Here is a tiny trained network, its code and every weight. The questions are about switching its units off for an input and a target symbol, where a switched-off unit gives its printed mean instead of its output.

import numpy as np


def w(rows, s, z=0):
    codes = np.array(rows[::2]) - 128.0
    scale = np.full(codes.shape[1], s)
    scale[-1] = z or s
    return codes * scale


def f(y):
    return y / 2 * (1 + np.tanh(0.7978845608 * (y + 0.044715 * y**3)))


def softmax(a):
    e = np.exp(a - a.max(-1, keepdims=True))
    return e / e.sum(-1, keepdims=True)


def log_softmax(a):
    a = a - a.max(-1, keepdims=True)
    return a - np.log(np.exp(a).sum(-1, keepdims=True))


def net(x, mask):
    ids = ['αγεζηθλμπψω'.index(c) for c in x.split()]
    T = len(ids)
    res = E[ids] + P[:T]
    u = 0
    for l in range(3):
        q, k, v = (res @ M[l].T for M in (Q, K, V))
        z = softmax(np.where(np.tri(T) > 0, q @ k.T / 4**0.5, -1e9)) @ v
        res = res + np.where(mask[u], z, O[l][:, -1]) @ O[l][:, :-1]
        u += 1
        y = f(res @ A[l][:, :-1].T + A[l][:, -1])
        res = res + np.where(mask[u : u + 8], y, B[l][:, -1]) @ B[l][:, :-1]
        u += 8
    return log_softmax(res[-1] @ U[:, :-1].T + U[:, -1])


Q, K, V, O, A, B = {}, {}, {}, {}, {}, {}
E = w([
[212,160,200],'α',
[119,85,159],'γ',
[145,149,133],'ε',
[134,97,113],'ζ',
[87,95,171],'η',
[80,156,165],'θ',
[127,80,249],'λ',
[174,102,126],'μ',
[116,76,60],'π',
[180,148,65],'ψ',
[37,82,160],'ω',
],0.019)
P = w([
[61,255,66],'0',
[97,178,140],'1',
[113,142,159],'2',
[129,115,156],'3',
[142,88,172],'4',
[147,77,184],'5',
[157,53,208],'6',
[155,51,204],'7',
[150,46,207],'8',
],0.0059)
Q[0] = w([
[13,153,148],'L0H0',
[14,59,123],'L0H0',
[112,120,193],'L0H0',
[128,174,88],'L0H0',
],0.011)
K[0] = w([
[97,72,126],'L0H0',
[68,1,71],'L0H0',
[239,70,64],'L0H0',
[112,162,74],'L0H0',
],0.0075)
V[0] = w([
[34,116,75],'L0H0',
[81,95,237],'L0H0',
[21,50,182],'L0H0',
[33,207,255],'L0H0',
],0.0051)
O[0] = w([
[117,146,161,105],'L0H0',
[174,195,79,219],'L0H0',
[122,172,89,185],'L0H0',
[86,1,226,254],'L0H0',
],0.0072,0.0053)
A[0] = w([
[189,93,152,23],'L0N0',
[166,84,44,214],'L0N1',
[113,161,135,100],'L0N2',
[191,163,102,3],'L0N3',
[57,63,173,236],'L0N4',
[153,39,57,116],'L0N5',
[67,127,158,64],'L0N6',
[175,91,8,226],'L0N7',
],0.011,0.0048)
B[0] = w([
[115,147,60,137],'L0N0',
[67,211,120,129],'L0N1',
[84,151,176,126],'L0N2',
[112,111,220,122],'L0N3',
[70,125,69,252],'L0N4',
[97,254,203,128],'L0N5',
[165,84,96,156],'L0N6',
[68,199,173,132],'L0N7',
],0.011,0.012)
Q[1] = w([
[111,9,135],'L1H0',
[151,59,178],'L1H0',
[72,172,118],'L1H0',
[86,32,124],'L1H0',
],0.012)
K[1] = w([
[254,64,168],'L1H0',
[93,100,176],'L1H0',
[77,189,174],'L1H0',
[223,82,153],'L1H0',
],0.0096)
V[1] = w([
[71,192,204],'L1H0',
[25,43,101],'L1H0',
[95,33,42],'L1H0',
[27,153,254],'L1H0',
],0.0071)
O[1] = w([
[179,181,27,187],'L1H0',
[253,171,69,227],'L1H0',
[106,112,29,149],'L1H0',
[130,249,71,253],'L1H0',
],0.006,0.0037)
A[1] = w([
[89,33,34,140],'L1N0',
[108,197,179,2],'L1N1',
[202,72,98,136],'L1N2',
[185,91,227,32],'L1N3',
[136,78,140,64],'L1N4',
[255,172,135,51],'L1N5',
[95,202,190,17],'L1N6',
[82,169,228,73],'L1N7',
],0.0072,0.005)
B[1] = w([
[30,135,197,255],'L1N0',
[106,34,116,135],'L1N1',
[139,89,104,149],'L1N2',
[65,115,106,129],'L1N3',
[148,47,74,125],'L1N4',
[214,123,154,156],'L1N5',
[73,26,120,140],'L1N6',
[146,2,184,154],'L1N7',
],0.0065,0.0075)
Q[2] = w([
[73,184,137],'L2H0',
[238,109,108],'L2H0',
[246,109,162],'L2H0',
[204,67,66],'L2H0',
],0.012)
K[2] = w([
[106,151,133],'L2H0',
[252,130,74],'L2H0',
[245,99,107],'L2H0',
[205,193,136],'L2H0',
],0.011)
V[2] = w([
[179,59,134],'L2H0',
[126,126,254],'L2H0',
[113,112,193],'L2H0',
[85,125,148],'L2H0',
],0.0041)
O[2] = w([
[107,3,70,19],'L2H0',
[179,90,154,108],'L2H0',
[139,172,101,167],'L2H0',
[139,130,176,251],'L2H0',
],0.0047,0.0026)
A[2] = w([
[114,52,162,55],'L2N0',
[49,88,169,166],'L2N1',
[157,117,135,166],'L2N2',
[52,123,215,215],'L2N3',
[113,101,139,34],'L2N4',
[161,104,65,191],'L2N5',
[127,252,116,121],'L2N6',
[25,158,37,2],'L2N7',
],0.013,0.0056)
B[2] = w([
[102,254,175,174],'L2N0',
[186,64,113,243],'L2N1',
[47,199,168,134],'L2N2',
[182,95,83,253],'L2N3',
[116,156,206,137],'L2N4',
[49,121,218,150],'L2N5',
[148,95,33,187],'L2N6',
[116,181,243,221],'L2N7',
],0.0082,0.018)
U = w([
[187,139,88,49],'α',
[109,83,63,254],'γ',
[135,142,150,145],'ε',
[253,200,144,225],'ζ',
[83,106,113,86],'η',
[148,139,135,9],'θ',
[144,130,109,10],'λ',
[159,133,54,168],'μ',
[28,92,184,30],'π',
[162,38,64,140],'ψ',
[63,168,104,182],'ω',
],0.011,0.006)

Each question gives the input, a string of symbols that net reads in full, and the target symbol t.
The units are the heads (4 rows each of Q, K, V and O) and the neurons (one row each of A and B). Each row of codes is followed by its name. A weight is (code - 128) times the scale printed after its matrix; where a second scale follows, it is the last column's (O, A, B and U).
mask holds one flag per unit, layer by layer, with each layer's heads first. A switched-off unit (its flag False) gives its mean, the last column of its rows in O or B, instead of its output. The means were averaged over made-up inputs and are rounded, as every weight is.
A unit's drop is (log p(t) with every unit on - log p(t) with that unit switched off) / (log p(t) with every unit on - log p(t) with every unit switched off).
The circuit of an input: a set's keep is (log p(t) with only the set's units on - log p(t) with every unit switched off) / (log p(t) with every unit on - log p(t) with every unit switched off). Starting from the 12 units with the biggest drops (on a tie, the unit counted first), units are removed one at a time, each time the one whose removal leaves the highest keep (on an exact tie, the one counted first), for as long as the keep stays at least 0.8.
units of the circuit, in order: the units of the circuit, biggest drop first
most important unit: the unit with the biggest drop
k most important neurons: the k neurons with the biggest drops, biggest first
top k neurons in layer l: the k neurons of layer l with the biggest drops, biggest first
input θ α γ α θ ζ α η, target ψ: units of the circuit, in order -> [L2N1; L2N3; L1H0]
input λ π π ζ θ θ η θ ψ, target μ: 2 most important neurons -> [L2N6; L0N4]
input ζ ω θ θ θ ζ π θ ζ, target μ: most important unit -> L2N6
input η ω θ θ θ θ ψ γ θ, target ω: units of the circuit, in order -> [L1H0; L2N1; L2N3; L0H0]
input ψ η ω π θ θ θ θ ψ, target μ: top 2 neurons in layer 2 -> [L2N6; L2N0]
input ω ω α θ, target ψ: 2 most important neurons -> [L2N3; L2N1]
input α λ η, target ψ: 3 most important neurons -> [L2N3; L2N1; L0N4]
input λ θ θ η θ, target ω: 4 most important neurons -> [L2N1; L2N3; L0N4; L2N7]
input ψ λ θ λ α ψ, target ψ: top 4 neurons in layer 2 -> [L2N0; L2N3; L2N7; L2N1]
input θ γ θ ω, target π: 3 most important neurons -> [L2N7; L0N4; L2N6]
input θ η θ ω θ η θ θ η, target π: 3 most important neurons -> [L2N7; L0N4; L2N6]
input θ π θ, target μ: units of the circuit, in order -> [L2N6; L0H0; L1H0]
input θ θ γ θ η θ μ, target μ: 3 most important neurons -> [L2N6; L0N5; L2N7]
input θ θ θ θ η, target π: most important unit -> L1H0
input η θ ω, target π: 3 most important neurons -> [L2N7; L0N6; L0N4]
input α ε π, target ω: top 2 neurons in layer 2 -> [L2N7; L2N6]
input π π ω η θ α η λ, target ψ: top 3 neurons in layer 0 -> [L0N4; L0N0; L0N5]
input γ θ η ε λ θ π π θ, target μ: top 3 neurons in layer 2 -> [L2N6; L2N0; L2N7]
input η α θ α θ λ, target ψ: top 2 neurons in layer 0 -> [L0N4; L0N0]
input θ γ γ ε η π α ω μ, target μ: top neuron in layer 1 -> [L1N5]
